Here is a tiny trained network, its code and every weight. The questions are about switching its units off for an input and a target symbol, where a switched-off unit gives its printed mean instead of its output.

import numpy as np


def w(rows, s, z=0):
    codes = np.array(rows[::2]) - 128.0
    scale = np.full(codes.shape[1], s)
    scale[-1] = z or s
    return codes * scale


def f(y):
    return y / 2 * (1 + np.tanh(0.7978845608 * (y + 0.044715 * y**3)))


def softmax(a):
    e = np.exp(a - a.max(-1, keepdims=True))
    return e / e.sum(-1, keepdims=True)


def log_softmax(a):
    a = a - a.max(-1, keepdims=True)
    return a - np.log(np.exp(a).sum(-1, keepdims=True))


def net(x, mask):
    ids = ['αγεημξπ'.index(c) for c in x.split()]
    T = len(ids)
    res = E[ids] + P[:T]
    u = 0
    for l in range(2):
        q, k, v = (res @ M[l].T for M in (Q, K, V))
        z = softmax(np.where(np.tri(T) > 0, q @ k.T / 2**0.5, -1e9)) @ v
        res = res + np.where(mask[u], z, O[l][:, -1]) @ O[l][:, :-1]
        u += 1
        y = f(res @ A[l][:, :-1].T + A[l][:, -1])
        res = res + np.where(mask[u : u + 4], y, B[l][:, -1]) @ B[l][:, :-1]
        u += 4
    return log_softmax(res[-1] @ U[:, :-1].T + U[:, -1])


Q, K, V, O, A, B = {}, {}, {}, {}, {}, {}
E = w([
[81,64,114,155,198,181],'α',
[79,107,129,85,132,27],'γ',
[215,155,43,133,234,202],'ε',
[100,86,200,159,167,67],'η',
[253,114,164,170,222,192],'μ',
[207,234,162,91,161,53],'ξ',
[120,235,50,182,133,61],'π',
],0.015)
P = w([
[97,44,83,125,246,182],'0',
[141,2,50,87,127,103],'1',
[166,50,94,48,177,154],'2',
[82,76,149,40,159,148],'3',
[143,106,124,95,204,165],'4',
[88,125,155,106,179,139],'5',
[111,151,137,117,180,149],'6',
[102,176,173,127,223,176],'7',
[80,158,148,157,187,146],'8',
],0.0073)
Q[0] = w([
[149,126,70,189,1,121],'L0H1',
[130,177,159,125,68,172],'L0H1',
],0.008)
K[0] = w([
[77,69,2,103,128,173],'L0H1',
[114,62,58,158,63,139],'L0H1',
],0.0073)
V[0] = w([
[205,135,84,103,132,190],'L0H1',
[64,254,142,43,129,127],'L0H1',
],0.0051)
O[0] = w([
[66,97,110,2,31,181,254],'L0H1',
[205,69,6,25,107,136,176],'L0H1',
],0.0095,0.00056)
A[0] = w([
[122,254,131,169,71,98,157],'L0N1',
[72,109,115,246,109,142,12],'L0N2',
[171,75,43,128,205,215,249],'L0N3',
[66,153,53,185,120,113,97],'L0N4',
],0.0074,0.0021)
B[0] = w([
[210,190,229,59,231,74,144],'L0N1',
[68,75,78,183,44,37,146],'L0N2',
[20,61,187,2,86,170,255],'L0N3',
[136,162,33,55,196,225,139],'L0N4',
],0.0058,0.0085)
Q[1] = w([
[238,123,109,234,117,254],'L1H1',
[204,136,91,98,76,53],'L1H1',
],0.0059)
K[1] = w([
[18,52,192,106,1,120],'L1H1',
[44,110,162,72,112,8],'L1H1',
],0.005)
V[1] = w([
[50,123,69,154,67,185],'L1H1',
[101,254,55,161,84,81],'L1H1',
],0.0079)
O[1] = w([
[18,148,72,151,149,127,22],'L1H1',
[127,121,168,83,237,244,2],'L1H1',
],0.011,0.0045)
A[1] = w([
[227,154,63,105,105,88,171],'L1N1',
[162,65,244,102,32,128,192],'L1N2',
[138,199,31,156,191,229,254],'L1N3',
[173,112,175,22,173,2,57],'L1N4',
],0.0072,0.0036)
B[1] = w([
[57,127,189,150,181,254,194],'L1N1',
[165,219,27,196,160,152,225],'L1N2',
[159,163,123,49,116,125,161],'L1N3',
[173,60,154,137,89,189,254],'L1N4',
],0.0098,0.01)
U = w([
[14,172,66,232,185,240,31],'α',
[142,76,127,135,116,105,113],'γ',
[108,149,121,85,11,144,145],'ε',
[132,136,96,201,169,110,255],'η',
[123,254,47,210,60,181,112],'μ',
[143,148,70,205,44,244,51],'ξ',
[94,237,122,149,153,157,198],'π',
],0.0082,0.0044)

Each question gives the input, a string of symbols that net reads in full, and the target symbol t.
The units are the heads (2 rows each of Q, K, V and O) and the neurons (one row each of A and B). Each row of codes is followed by its name. A weight is (code - 128) times the scale printed after its matrix; where a second scale follows, it is the last column's (O, A, B and U).
mask holds one flag per unit, layer by layer, with each layer's heads first. A switched-off unit (its flag False) gives its mean, the last column of its rows in O or B, instead of its output. The means were averaged over made-up inputs and are rounded, as every weight is.
A unit's drop is (log p(t) with every unit on - log p(t) with that unit switched off) / (log p(t) with every unit on - log p(t) with every unit switched off).
The circuit of an input: a set's keep is (log p(t) with only the set's units on - log p(t) with every unit switched off) / (log p(t) with every unit on - log p(t) with every unit switched off). Starting from all 10 units, units are removed one at a time, each time the one whose removal leaves the highest keep (on an exact tie, the one counted first), for as long as the keep stays at least 0.8.
units of the circuit, in order: the units of the circuit, biggest drop first
most important unit: the unit with the biggest drop
k most important neurons: the k neurons with the biggest drops, biggest first
k most important neurons of layer l: the k neurons of layer l with the biggest drops, biggest first
input α ε γ π ε α ε, target ε: units of the circuit, in order	[L0N3; L1N2; L1H1]
input μ ξ ε γ, target ξ: units of the circuit, in order	[L0N3; L1H1; L1N2; L1N4]
input α α ε η, target η: units of the circuit, in order	[L0H1; L0N3]
input α μ ε α, target μ: units of the circuit, in order	[L1H1; L0N3; L1N2]
input η α γ γ η α α, target η: units of the circuit, in order	[L1N1; L0H1]
input π μ μ, target μ: most important unit	L1N2
input η ξ α μ ε η, target μ: units of the circuit, in order	[L1N2; L1H1]
input ε α α, target ε: units of the circuit, in order	[L1H1; L0N3]
input α η ξ α α ξ η α π, target π: 2 most important neurons	[L0N1; L0N4]
input α ε η α ε α α μ η, target μ: units of the circuit, in order	[L1H1; L1N2]
input η α α α α π π α, target π: 2 most important neurons	[L0N3; L1N3]
input ε ξ γ ε γ α α ε α, target ε: 2 most important neurons	[L1N1; L1N2]
input η α ξ α η, target ξ: units of the circuit, in order	[L1H1; L1N2; L1N4]
input η η ξ ε α α ε ξ α, target ξ: 3 most important neurons	[L0N3; L1N2; L0N1]
input η ξ α μ μ α α, target μ: 2 most important neurons	[L1N2; L1N4]
input μ α ε, target μ: 2 most important neurons of layer 0	[L0N3; L0N4]
input ξ γ γ η π, target π: 2 most important neurons of layer 1	[L1N3; L1N1]
input η ξ ξ ε α ξ γ, target ξ: 2 most important neurons of layer 1	[L1N4; L1N2]
input γ α η α α μ μ, target μ: 2 most important neurons	[L1N2; L1N4]
input η α γ, target η: most important neuron	[L0N3]
input α η ε η, target η: 2 most important neurons of layer 0	[L0N3; L0N1]
input π η ξ, target ξ: 2 most important neurons of layer 1	[L1N4; L1N1]
input ξ α α α ξ ξ ξ α, target ξ: 2 most important neurons of layer 1	[L1N2; L1N1]
